B =
[[ 1.48 -4.22 -1.67 -0.82  1.44  0.96  0.90  0.45 -1.96  2.09 -0.85 -3.67
   2.29]
 [ 0.54 -1.55 -0.66 -0.26  0.58  0.43  0.31  0.08 -0.59  0.68 -0.34 -1.27
   0.74]
 [ 1.72 -4.91 -1.99 -1.00  1.77  1.18  1.15  0.42 -2.15  2.45 -0.98 -4.33
   2.66]
 [-1.29  3.76  1.57  0.81 -1.32 -0.91 -1.00 -0.23  1.71 -1.95  0.81  3.35
  -2.10]
 [ 1.36 -3.60 -1.42 -0.76  1.22  0.91  0.91  0.38 -1.59  1.72 -0.68 -3.16
   2.06]
 [-1.99  5.74  2.31  1.10 -2.00 -1.31 -1.39 -0.62  2.51 -2.92  1.06  5.07
  -3.14]
 [ 1.13 -3.30 -1.44 -0.66  1.27  0.75  0.75  0.25 -1.47  1.71 -0.70 -2.96
   1.79]
 [-1.36  3.83  1.57  0.69 -1.31 -1.03 -0.91 -0.36  1.74 -1.89  0.53  3.29
  -2.02]
 [ 1.25 -3.54 -1.29 -0.62  1.14  0.91  0.86  0.39 -1.55  1.78 -0.72 -3.09
   1.96]
 [ 0.41 -0.74 -0.36 -0.02  0.27  0.19  0.17  0.08 -0.33  0.34 -0.17 -0.58
   0.42]
 [ 0.13 -0.14  0.08  0.12  0.00  0.09 -0.04  0.00 -0.02  0.00 -0.10 -0.08
  -0.11]
 [ 1.08 -3.28 -1.34 -0.48  1.18  0.84  0.73  0.38 -1.41  1.52 -0.61 -2.99
   1.85]
 [-0.53  1.55  0.76  0.27 -0.45 -0.48 -0.34 -0.12  0.73 -0.76  0.10  1.48
  -1.00]
 [ 1.66 -4.67 -1.92 -0.94  1.49  1.08  1.07  0.43 -1.87  2.23 -0.89 -4.04
   2.58]
 [-1.13  3.40  1.34  0.54 -1.17 -0.83 -0.91 -0.29  1.52 -1.63  0.54  2.98
  -1.92]
 [-0.34  1.11  0.36  0.29 -0.24 -0.32 -0.21 -0.06  0.37 -0.64  0.13  0.80
  -0.60]]
Indices start at 1.
(1, 1) -> 1.48
(7, 1) -> 1.13
(7, 8) -> 0.25
(9, 1) -> 1.25
(10, 8) -> 0.08
(4, 6) -> -0.91
(16, 11) -> 0.13
(6, 13) -> -3.14
(12, 5) -> 1.18
(9, 6) -> 0.91
(7, 3) -> -1.44
(12, 6) -> 0.84
(12, 7) -> 0.73
(1, 6) -> 0.96
(3, 9) -> -2.15
(4, 9) -> 1.71
(3, 13) -> 2.66
(13, 8) -> -0.12
(16, 12) -> 0.80
(16, 2) -> 1.11
(10, 1) -> 0.41
(15, 13) -> -1.92
(3, 3) -> -1.99
(11, 3) -> 0.08
(2, 10) -> 0.68
(7, 10) -> 1.71
(10, 5) -> 0.27
(13, 7) -> -0.34
(9, 3) -> -1.29
(5, 6) -> 0.91
(15, 3) -> 1.34
(12, 11) -> -0.61
(6, 1) -> -1.99
(11, 2) -> -0.14
(3, 11) -> -0.98

x =
-0.15	0.71	0.20	-0.64	1.32	-0.86	0.47	1.10	3.19	0.73	-4.77	0.03	-0.12	0.96	0.26
0.15	-0.27	-0.04	-0.02	-0.19	0.08	0.15	0.73	1.18	0.70	-2.91	0.95	0.14	-0.93	-0.92
-0.44	0.83	-0.12	3.11	1.17	-1.64	-2.19	1.23	2.20	-1.75	-4.64	-1.08	0.21	-2.12	0.54
-0.39	-3.61	-0.05	-2.92	4.35	-0.79	1.84	0.61	1.85	0.80	-3.61	1.04	0.14	1.47	1.31
Indices start at 1.
row 1 col 1	-0.15
row 3 col 6	-1.64
row 1 col 6	-0.86
row 4 col 5	4.35
row 1 col 9	3.19
row 4 col 15	1.31
row 3 col 5	1.17
row 4 col 4	-2.92
row 2 col 1	0.15
row 3 col 13	0.21
row 4 col 10	0.80
row 2 col 7	0.15
row 4 col 9	1.85
row 1 col 10	0.73
row 1 col 12	0.03
row 4 col 1	-0.39
row 2 col 9	1.18
row 1 col 14	0.96
row 3 col 7	-2.19
row 1 col 15	0.26
row 1 col 4	-0.64
row 2 col 6	0.08
row 4 col 3	-0.05
row 3 col 10	-1.75
row 4 col 13	0.14
row 1 col 13	-0.12
row 3 col 15	0.54
row 2 col 11	-2.91
row 4 col 8	0.61
row 1 col 2	0.71
row 2 col 3	-0.04
